Each row of numbers stands for one thing and depends on some of the facts below. Use the named rows to name the rest.

Known rows:
skemoplo: [-29 -14   9  -2  -2   4  -9 -15 -18 -37 -23   3  -4  -2  39  17  23  10
  11  28  -9  20  20  -8   6  -8 -13 -17 -21  -9 -22 -12  10   2 -32   9]
skaris: [-27 -17   7  -8   6  -3  25 -16 -12  -5 -15   0  -4  -8  14  14  10  12
  13  24  -4   0   6 -11 -20 -13   0  -4   7   3 -19 -14 -13  -6 -30  17]
trabrok: [-21   0   3  -7   3  -4  30 -18 -14 -13   2   1   1 -12  24  13  20  11
  11  22 -16   3  14 -16 -23  -5  -3  -4 -19  -2 -34  -1  -8  -2 -33   8]
ladi: [-20  -5  20  -6  -7  -3  32 -16   5 -35   0   6  10  -6  19  14  22  16
  14  29 -13   9  10 -14 -19   0   0 -15  -2   3 -33  -5  -2   3 -31   5]
brigel: [-23  -8  33 -12   5   5  23 -12 -10  -4   4   2   9   1  15  10  18  17
  18  18 -11  18  17 -14 -14 -15  -7 -14   6  -1 -22 -11  -8  -5 -19   8]
mise: [-26  -9  13  -7   4   3  20 -19 -15  -3  -5   2   2  -7  13   8  17  11
  10  15  -5   5  17  -8 -24  -5  -6  -4   7  -2 -22 -12  -7  -4 -26   8]
kliskon: [-28 -16 -26   3  11   3   8 -12  -9 -41  10   1  -5 -10  12   2  18   3
  13  11 -14   4   4  -8 -22  15 -12  -7  27  -1 -31  -7   6  10 -16   3]
flagrak: [-33 -20   0  -8 -13   4 -12 -21 -13 -74  -6   6   0  13  20  14  28   5
  13  21  -6   8  19  -5 -22   4  -6 -18  11   2 -24 -13  12   7 -25  -9]
grubi: [-20  -8  35  -5   0   3  32  -5   3 -12   5   3   7  12  21   9  10  19
  17  26 -13  22  16 -13  -6 -13  -3 -14 -10   4 -31  -7 -15  -3 -19  16]
piflir: [-28 -27  -3  -4   1  -9   8  -4 -11 -21  -6  -1  -3   7  28  22   8   4
  18  29 -11   4  -1 -15 -15  -8   2  -9 -10  11 -34 -15 -17   2 -21  14]
kladrir: [-24 -17   2 -14  -1  13  18   3  -6 -16  -1  -2   1  10  18  13  19  -4
  12  13 -12  -9  10  -3 -30   8  -5  -4 -21  -9 -26 -14   0   8 -13  11]
pozote: [-27 -21  13   1   0   0  11  -6  -9  -9   3   0   5  21  23  11  16   6
  19  17 -14  14  14 -16 -15   2 -13 -12 -14   8 -31 -11 -24   7 -11  10]
keler: [-19  -9  24  -5  -2  -4  33 -12   6 -17  -2   4   9   3  21  13  16  16
  16  29 -14  11  10 -18 -13  -7  -1 -13  -1   5 -31  -6 -13   1 -25  12]
betruk: [-22 -18 -16  -8   7   6  20   0  -3 -35   3   3   2  -5  18  17  27  -2
   9  -4 -14   5  12  -5 -28   6  -8  -3  -8  -3 -16 -13   8   5 -12   2]
pligrosa: [-23  -3   3  -2   4  -1   2 -18 -27  -7   0   5  15 -41  25  11  28   5
   8  16 -15  14   0 -19 -22   4  -8 -12  10 -11 -29 -10  10   3 -28   3]
flebrubruk: [-27  -9  18  -6 -12   3  20 -23 -11 -26 -13   3   2   9  23  12  17  13
  11  32  -6   5  20  -9 -17  -5  -1  -9 -20   3 -31  -8 -14  -1 -33   8]
klusok: [-31 -20  -6  -8  -1   6  -9 -12 -19 -54  -6   2  -6   8  19  15  23   5
  14  14 -10   9  20  -3 -17  -3  -8 -13  10  -2 -21 -13  11   2 -18  -3]
testi: [-24 -13  -2   8   9   3  10 -13  -2 -20  -4   6   7 -28  19   5  18   8
  10  17 -11  25   0 -15  -9  11 -14 -13  17  -5 -18 -11   9   8 -23  11]

Facts:
φ(tritrur, fleflil); φ(dusti, dostas); φ(dusti, klebabro); φ(dusti, kladrir); φ(dusti, betruk); φ(grudu, bivus); φ(grudu, studrem)
φ(vuflofu, gragu); φ(vuflofu, nutris); φ(grubi, zutrik); φ(grubi, flisedru); φ(grubi, kloskin); φ(grubi, klopo); φ(piflobri, kliskon)
φ(piflobri, tivin); φ(siro, dragos); φ(siro, rukli); φ(zanupu, mavok); φ(skatri, skiskon); φ(skatri, trabrok); φ(deskek, sastul)
φ(leple, grebrin); φ(deleror, dovu); φ(skiskon, leple); φ(brutumis, ruson); φ(gridron, traga); φ(gridron, betruk); φ(bove, grubi)
φ(bove, turi); φ(butrin, konufe); φ(butrin, tritrur); φ(butrin, brepas); φ(kepu, flazu); φ(kepu, febi); φ(kepu, grolam)
φ(rusti, moma); φ(rusti, taflin); φ(lufaskil, brutumis); φ(lufaskil, fupu); φ(lufaskil, dragos); φ(grami, sevemok); φ(klegin, barus)
φ(zelos, konufe); φ(zelos, gristol); φ(zelos, plesten); φ(klesuklek, beplu); φ(kiflotam, keler); φ(zegragro, brupleskar); φ(zegragro, turi)
φ(trabrok, betre); φ(trabrok, pligrosa); φ(plesten, totine); φ(konufe, dapo); φ(konufe, flisedru); φ(tovis, studrem); φ(flegru, grolam)
φ(testo, sastul); φ(grinel, zimu); φ(grinel, romer); φ(grinel, deleror); φ(zistubam, klazo); φ(pozote, turi); φ(tokluk, ladi)
φ(brebi, klufe); φ(podofak, rafam); φ(podofak, testo); φ(betre, plenol); φ(betre, klebabro); φ(dadru, totine); φ(dadru, zigro)
φ(fleklu, klopo); φ(drastik, betre); φ(drastik, kletres); φ(lidrim, greram); φ(lidrim, moberir); φ(brugu, gokem); φ(brugu, kletres)
φ(klotru, grazutrul); φ(fesas, konufe); φ(fesas, grazutrul); φ(rofode, fesas); φ(rofode, katromil); φ(rofode, zomin); φ(stidretri, liplem)
φ(distum, pliste); φ(kludrege, klebabro); φ(megrem, kludrege); φ(nadro, vuflofu); φ(grufi, dragos); φ(reflotru, skubrur); φ(reflotru, stiflam)
φ(reflotru, rebil); φ(reflotru, plesten); φ(reflotru, zegragro); φ(fleflil, zuklur); φ(mikle, flazu); φ(skabom, pligrosa); φ(skabom, tokluk)
φ(timapin, kliskon); φ(timapin, staskur); φ(medruk, stekor); φ(medruk, klusok); φ(febi, mikle); φ(febi, stekor); φ(febi, skebin)
φ(grevo, kladrir); φ(vutrer, briklum); φ(vutrer, flusomun); φ(tivin, megrem); φ(tivin, testi); φ(gragu, plenol); φ(luvor, flikebrar)
φ(luvor, drastik); φ(zorum, skitres); φ(flebrubruk, gruzen); φ(trepas, gristol); φ(kupa, pletes); φ(kupa, ladi); φ(kletres, plenol)
φ(mavok, flisedru); φ(skoplok, fesas); φ(skoplok, nutris); φ(klubim, skaris); φ(klubim, klufe); φ(traga, magrilim); φ(kladrir, gokem)
φ(kladrir, deskek); φ(klopo, drubru); φ(rukli, grevo); φ(rukli, deskek); φ(liplem, dapo); φ(liplem, bove); φ(zimu, skubrur)
φ(zimu, pasa); φ(gristol, klegin); φ(gristol, grilaplom); φ(brosti, gruzen); φ(brosti, ruson); φ(rodin, mavok); φ(kotufin, greram)
φ(grazutrul, grilaplom); φ(breplistik, flalo); φ(breplistik, grevo); φ(bizugu, mise); φ(pasa, klufe); φ(zomin, meklor); φ(zumi, klegin)
φ(barus, ruson); φ(piflir, kiflotam); φ(piflir, klufe); φ(rafam, klubim); φ(beplu, flisedru); φ(beplu, fleklu); φ(zigri, flagrak)
φ(nagrupi, skiskon); φ(kloskin, klopo); φ(kloskin, fleskoden); φ(kloskin, trofum); φ(skebin, grudu); φ(skebin, plesten); φ(skebin, vukal)
φ(tudis, skatri); φ(grilaplom, barus); φ(dilo, mebrom); φ(brigel, trofum); φ(skopon, dostas); φ(skopon, mavok); φ(brepas, plenol)
φ(klebabro, pletes); φ(skemoplo, febi); φ(plenol, brutram); φ(dragos, moberir); φ(skubrur, kludrege); φ(skubrur, magrilim); φ(pogek, betre)
φ(pogek, kliskon); φ(pogek, kletres); φ(taflin, dilo); φ(taflin, kliskon); φ(mebrom, bivus); φ(mebrom, testi); φ(mebrom, voflak)
φ(druvi, brigel); φ(klimor, pligrosa); φ(pliste, brosti); φ(voflak, zegragro); φ(brupleskar, drubru); φ(bipitrin, studrem); φ(vukal, magrilim)
φ(bratran, voflak); φ(moberir, klufe); φ(fleskoden, briklum); φ(fleskoden, flusomun); φ(fleskoden, brutram); φ(fleskoden, brupleskar); φ(brutram, klopo)
φ(rebil, grami); φ(rebil, barus); φ(flazu, flagrak); φ(skaris, kipu); φ(totine, grudu); φ(magrilim, skitres); φ(ruson, zigri)
φ(ruson, ladi); φ(flitok, klubim); φ(drapluk, dapo); φ(drapluk, testi); φ(kliplek, pasa); φ(dostas, tritrur); φ(keler, dapo)
φ(keler, brutram); φ(fleflus, drubru); φ(fleflus, bove); φ(ladi, dapo); φ(ladi, plenol); φ(studrem, beplu); φ(studrem, brigel)
φ(konok, skitres); φ(bivus, zutrik); φ(bivus, zuklur); φ(nutris, skopon); φ(skotrem, plisur); φ(plisur, gropin); φ(plisur, bipitrin)
φ(drostis, kletres); φ(tetis, vutrer); φ(gaplos, zigro); φ(flusomun, briklum); γ(tritrur, b); γ(dusti, a); γ(grudu, b)
γ(vuflofu, a); γ(grubi, b); γ(piflobri, a); γ(testi, c); γ(siro, b); γ(zanupu, c); γ(skatri, c)
γ(deskek, a); γ(greram, b); γ(leple, a); γ(deleror, a); γ(skiskon, a); γ(sastul, b); γ(brutumis, c)
γ(gridron, b); γ(bove, c); γ(kipu, a); γ(gruzen, a); γ(dovu, c); γ(butrin, a); γ(kepu, a)
γ(rusti, a); γ(lufaskil, b); γ(skitres, c); γ(grami, b); γ(klegin, c); γ(zelos, c); γ(klesuklek, c)
γ(kiflotam, b); γ(zegragro, b); γ(klufe, b); γ(trabrok, b); γ(plesten, c); γ(drubru, b); γ(konufe, b)
γ(tovis, a); γ(flegru, b); γ(testo, c); γ(grinel, c); γ(zistubam, c); γ(pozote, a); γ(tokluk, c)
γ(brebi, c); γ(brotim, a); γ(pletes, b); γ(podofak, b); γ(betre, b); γ(dadru, b); γ(fleklu, c)
γ(drastik, a); γ(lidrim, c); γ(brugu, a); γ(klotru, c); γ(fesas, a); γ(klazo, a); γ(rofode, c)
γ(stidretri, a); γ(distum, b); γ(kludrege, c); γ(grebrin, b); γ(megrem, a); γ(fupu, c); γ(nadro, a)
γ(grufi, a); γ(reflotru, b); γ(fleflil, b); γ(mikle, c); γ(skabom, b); γ(flalo, b); γ(stiflam, b)
γ(timapin, c); γ(medruk, a); γ(febi, a); γ(grevo, a); γ(meklor, b); γ(vutrer, a); γ(tivin, a)
γ(gragu, c); γ(luvor, c); γ(zorum, b); γ(flebrubruk, b); γ(moma, b); γ(trepas, b); γ(kupa, c)
γ(zigro, b); γ(flikebrar, b); γ(kletres, a); γ(zuklur, b); γ(betruk, a); γ(mavok, c); γ(skoplok, b)
γ(klubim, b); γ(traga, b); γ(kladrir, a); γ(gropin, a); γ(klopo, a); γ(rukli, b); γ(liplem, a)
γ(zimu, a); γ(gristol, b); γ(brosti, c); γ(rodin, a); γ(kotufin, a); γ(grazutrul, a); γ(breplistik, a)
γ(bizugu, c); γ(pasa, b); γ(dapo, c); γ(zomin, b); γ(zumi, a); γ(barus, c); γ(piflir, a)
γ(grolam, b); γ(rafam, c); γ(beplu, c); γ(kliskon, a); γ(zigri, c); γ(briklum, a); γ(nagrupi, a)
γ(kloskin, b); γ(skebin, b); γ(tudis, a); γ(grilaplom, a); γ(gokem, a); γ(dronim, a); γ(dilo, c)
γ(brigel, b); γ(skopon, c); γ(brepas, b); γ(klebabro, c); γ(skemoplo, c); γ(sevemok, b); γ(plenol, c)
γ(trofum, a); γ(dragos, c); γ(pligrosa, c); γ(skubrur, b); γ(pogek, c); γ(klusok, a); γ(taflin, a)
γ(mebrom, a); γ(druvi, b); γ(klimor, c); γ(pliste, b); γ(voflak, b); γ(brupleskar, a); γ(bipitrin, a)
γ(vukal, b); γ(bratran, b); γ(moberir, a); γ(mise, b); γ(fleskoden, b); γ(staskur, b); γ(brutram, a)
γ(rebil, a); γ(flazu, a); γ(skaris, b); γ(drirastun, b); γ(flagrak, a); γ(totine, b); γ(magrilim, b)
γ(ruson, a); γ(romer, a); γ(flitok, a); γ(stekor, b); γ(drapluk, a); γ(kliplek, a); γ(dostas, a)
γ(keler, b); γ(fleflus, c); γ(ladi, b); γ(studrem, a); γ(konok, a); γ(flisedru, a); γ(zutrik, a)
γ(bivus, b); γ(turi, a); γ(nutris, a); γ(skotrem, b); γ(plabo, a); γ(plisur, b); γ(drostis, a)
γ(tetis, c); γ(katromil, c); γ(gaplos, c); γ(flusomun, b)

Rows to name:
No name comes twice in this set of rows, the named rows included.
[-24  -9  31  -3  -1   0   0 -13 -25  28  -9   0  13  -8  29  13  20   8
  17  27 -13  17   9 -23 -12  -3 -16 -14 -20  -8 -29 -12 -16   2 -26  15]  tetis
[-26 -12  12  -6   9   8  20 -16  -7 -27  -2   4   1  -4  11   7  17  13
  11  11  -5  15  19  -4 -18  -8  -7  -9  14  -1 -16 -13   3  -5 -24   6]  zigro
[-33 -20   3  -8 -12   4 -14 -18 -18 -71 -13   4  -3  16  25  16  26   6
  13  23  -7   7  22  -5 -17  -1  -7 -17   1   1 -25 -12  12   6 -25  -5]  flazu
[-25  -2   1  -3   5  -5  -1 -17 -35  14  -1   1   4 -32  35  10  24   5
   7  20 -15  13   5 -22 -17  -2  -9  -3 -20  -9 -45  -8  -7  -1 -30   9]  skatri
[-20 -10  23  -4   2   9  11   4  -5 -17   0   6   6 -15  36  11  13   6
   8  16 -11  30   2  -8  -4  -4  -1 -10 -22  -7 -33 -14   7   3 -21  15]  skopon
[-25 -10  19  -6  -1   6  23 -16 -13  -6  -2   3   3  -6  16   6  12  11
   9  17  -4  15  15  -8 -23  -7   1  -1 -11   3 -31 -10 -13  -4 -27  11]  zomin
[-23 -12  23  -1   1   1  35 -16  -1   7  -4   1  11  10  13   9  17  17
  18  23 -12  15  19 -17 -13  -3 -13 -12  -2   4 -18  -7 -25   1 -20  13]  zegragro
[-23  -9  15 -17   0  15  36  -8  -3   9 -12  -2   2   2  14  11  12   6
  13  24  -6 -13  11  -2 -25  -2  -3  -1 -26 -10 -20 -12  -9   0 -25  21]  rukli
[-23  -6  15  -1  -5  -3  10 -15  -9 -17  -8   7  12 -24  32  15  25   9
  11  29 -15  18   2 -21 -13   4  -5 -15 -10  -5 -33  -7   2   5 -32   9]  tokluk
[-24 -12  21  -2  -2   8   3 -13 -16  -2  -3   7  13 -23  27   8  19   5
   7  15  -6  27   3 -14 -20   2  -4  -9  -6  -3 -30 -18  -3   2 -22  10]  katromil
[-22  -7  27 -10   0   2  24 -19 -13  10  -4   1  14   2   9  10  23  16
  19  21 -12   8  16 -23 -21  -7 -11 -13   7  -2 -21 -10 -18  -2 -23   9]  flusomun
[-24 -13  -2  -5  10  -4  37 -13 -10   1 -19   2  -6  -2  27  23  25  10
  10   6  -9   7  28  -6 -14  -8 -11   2 -35   2  -7  -9 -13  -6 -27  13]  zorum
[-31 -19 -13   4   6   1   7  -6 -13 -24   3  -4 -14  14  27   6   6   5
  13  23 -13   6  13  -7 -10   5 -10  -2 -15   4 -43  -7 -11   8 -18  13]  rusti
[-23 -12  -1 -11  -4   5  19   0  -9 -21   1  -2   0  12  29  15  18  -1
  15  24 -18  -6  10 -12 -21   5  -5  -7 -32  -4 -38  -7  -6   9 -16  14]  brugu

The same things again, as new rows of numbers:
Named rows:
klopo: [  7  24 -10  20  11  11 -45 -21  54  51  19 -43 -46  -4  25  30   5   2
 -23 -12  31   0  -5 -70 -47  35  28  60]
kludrege: [-34  -2  -4   5 -63  17 -12  46  42  -2  18 -24  -2 -28 -27 -45   1  25
 -11  -3 -52  44  27  11  11 -50 -24  -4]
taflin: [  8  24 -26  46 -23  14  14  71  14  15 -12 -20  33  10  -7  -4 -41  -4
 -11  81  29 -47  59  -5 -33   9  33 -18]
briklum: [ 68  26   5   3   6  21 -15 -42  59  47  20 -25 -48 -10   7  18 -14   7
 -18 -10   0 -10  -7 -53 -54  25   9  50]
grazutrul: [-19  16 -15 -48   5  35  50  22   3  52  18 -29  10  25  26  56 -14 -19
  19 -41 -31 -49 -18  -8  19  19   8  12]
kliskon: [ 53  43   5  22 -41  46  34  63  94  48  16 -29  -8  -8 -31 -18 -14   1
 -21  33   3 -31  76 -35 -18  17  32  19]
zelos: [-101   -6  -41    6   -7  -15  -28   18  -48  -38  -12  -20   37   22
    8    2  -27   26   33  -28  -10   -2  -48   39    4   16    0  -28]
flitok: [ 13 -40  16  32  46   8  56  -9 -21  43  -8  19  53  11  -7   9 -30 -34
  -3  10  29  12 -22 -33 -42 -72  30 -24]
voflak: [ 10  55 -29   2  28 -23 -30 -45   3  21 -16   5 -23 -10  14 -17  42  60
 -20  31  19 -35  55 -21  -6  42  -2   7]
zomin: [ 27   3   2 -38  19  -6  16 -26 -19 -10  -1  33  10 -14  19 -18  19   4
   5  -3   4 -30  24  40  23  13 -38  -5]
grinel: [-35 -34 -20   9  -1 -12  -8 -15 -50 -24  -4  11  57  -5  -7 -32 -45  23
   8  28 -32  39 -19  24 -24 -81 -18 -35]
zanupu: [-80 -31 -15  15 -17 -19 -34   4  -6 -31 -27 -19  36 -15  14 -23 -15  19
  27 -42  17  10 -47  23  -7  22 -14  11]
sastul: [ 99 -24  53 -35   4   0  13  -6  12 -30 -70  10 -20 -51 -45  18  54  37
   7  -4 -18 -28  17 -32  65   4 -31  23]
deskek: [ 95 -53  32  -9 -15  16  17  29   5  -7 -62 -28   2 -30 -28  60 -12 -16
  11  16 -16 -32 -15 -43  18  -7   3  37]
bivus: [-19  18   2  26 -21 -31  -4 -10  10 -35 -32  30  12  11 -16 -47  40   0
  21  12  63 -16  39   3  31  68  -1   0]
kotufin: [ 19 -34  14   8  25   4  37   1 -20  27  -6  13  40   8   6  11 -39 -33
  -2  11  22   4 -12 -15 -41 -45  23 -18]
skebin: [-16  10  -6  -5 -30 -43 -25 -56 -51 -47   5  42  -6  44 -13 -23   9 -32
  11  38  21  40  18  -1  29  30  -3 -26]
flusomun: [ 40  31  11   3  39 -14 -34 -59  -4  -2   8  19 -53 -11  15 -14  33  29
 -23   7   9  -4  15  -5  -9  25 -11  20]

Name these rows:
No name comes twice in this set of rows, the named rows included.
[-86 -13 -14  13 -28  -8 -43  75  -9 -17  19 -30   1 -15  12 -15   8  16
 -21   0 -38  33 -19  47   0 -55  -7 -22]  kupa
[-32 -23   6  12 -10  -2 -24  42   3 -35  22 -16   2 -26  14 -32 -29  16
 -11  -8 -39  30 -21  82 -31 -32  -7 -20]  klimor
[ 19  13   2  -4 -18  21  17 -34  37 -13   1  -6  17 -23 -26 -39 -34  49
  17 -24 -40  15 -14  19 -14 -22 -30  14]  dovu
[-29  -9  10  -6  78 -28  27  -6 -66   5 -10  37  13  22   7  16  40   3
  -6  12   5   6 -12  38  17 -42   7 -61]  lufaskil
[ -3 -23   1  -2 -21  11  33  -5 -20  48  16  11  39   4  12   1 -18 -49
 -16  35   5  36   2 -49 -21 -85   8 -17]  zimu
[-56  18 -43  31   1 -16 -59 -38  11  -7 -21 -39  11 -16  10 -17 -12  73
   7  -9   6  -5 -21 -22 -28  31  -5  29]  bove
[ 19  19   1 -27  -1  55  54  11  38  40  32 -22 -11  12   2  46 -22 -10
   9 -36 -29 -28  -5 -21  14  13  16   8]  gruzen
[-26  29 -10 -56  33  -1  29  -3 -38   6  10  14 -13   8   8  22  40   9
   8 -36 -37 -45   3  31  58  20 -19 -22]  gristol
[  1  21  25  16 -34 -11  14 -20  43 -21 -23  25   9  -8 -33 -43  43  -1
  25 -13  54 -16  53 -15  48  79 -12   7]  zuklur
[  9  41 -18 -29 -15  -6  -5 -54  -1  10  10  25 -18   9  -4 -18  34  21
   0   6  -8  -7  41 -18  36  18 -23 -10]  stiflam
[-46   6 -25  35  14 -27 -70 -20  17 -16   4 -41 -22 -25   9  -9  -5  54
 -11 -32  -2  32 -35 -10 -36  14   0  27]  fleklu
[ 13 -14 -42 -44 -77  -4 -10 -34 -60  19  19   8  14  24  17  11 -51 -69
   0  57 -38  29  -1 -51  -3 -50 -18  12]  konok
[ 25  23 -13 -66 -70 -10  -3 -83 -24   2  27  46 -12   3  -7 -34  25 -26
 -12  25 -46  37  48 -48  53 -27 -59   8]  magrilim

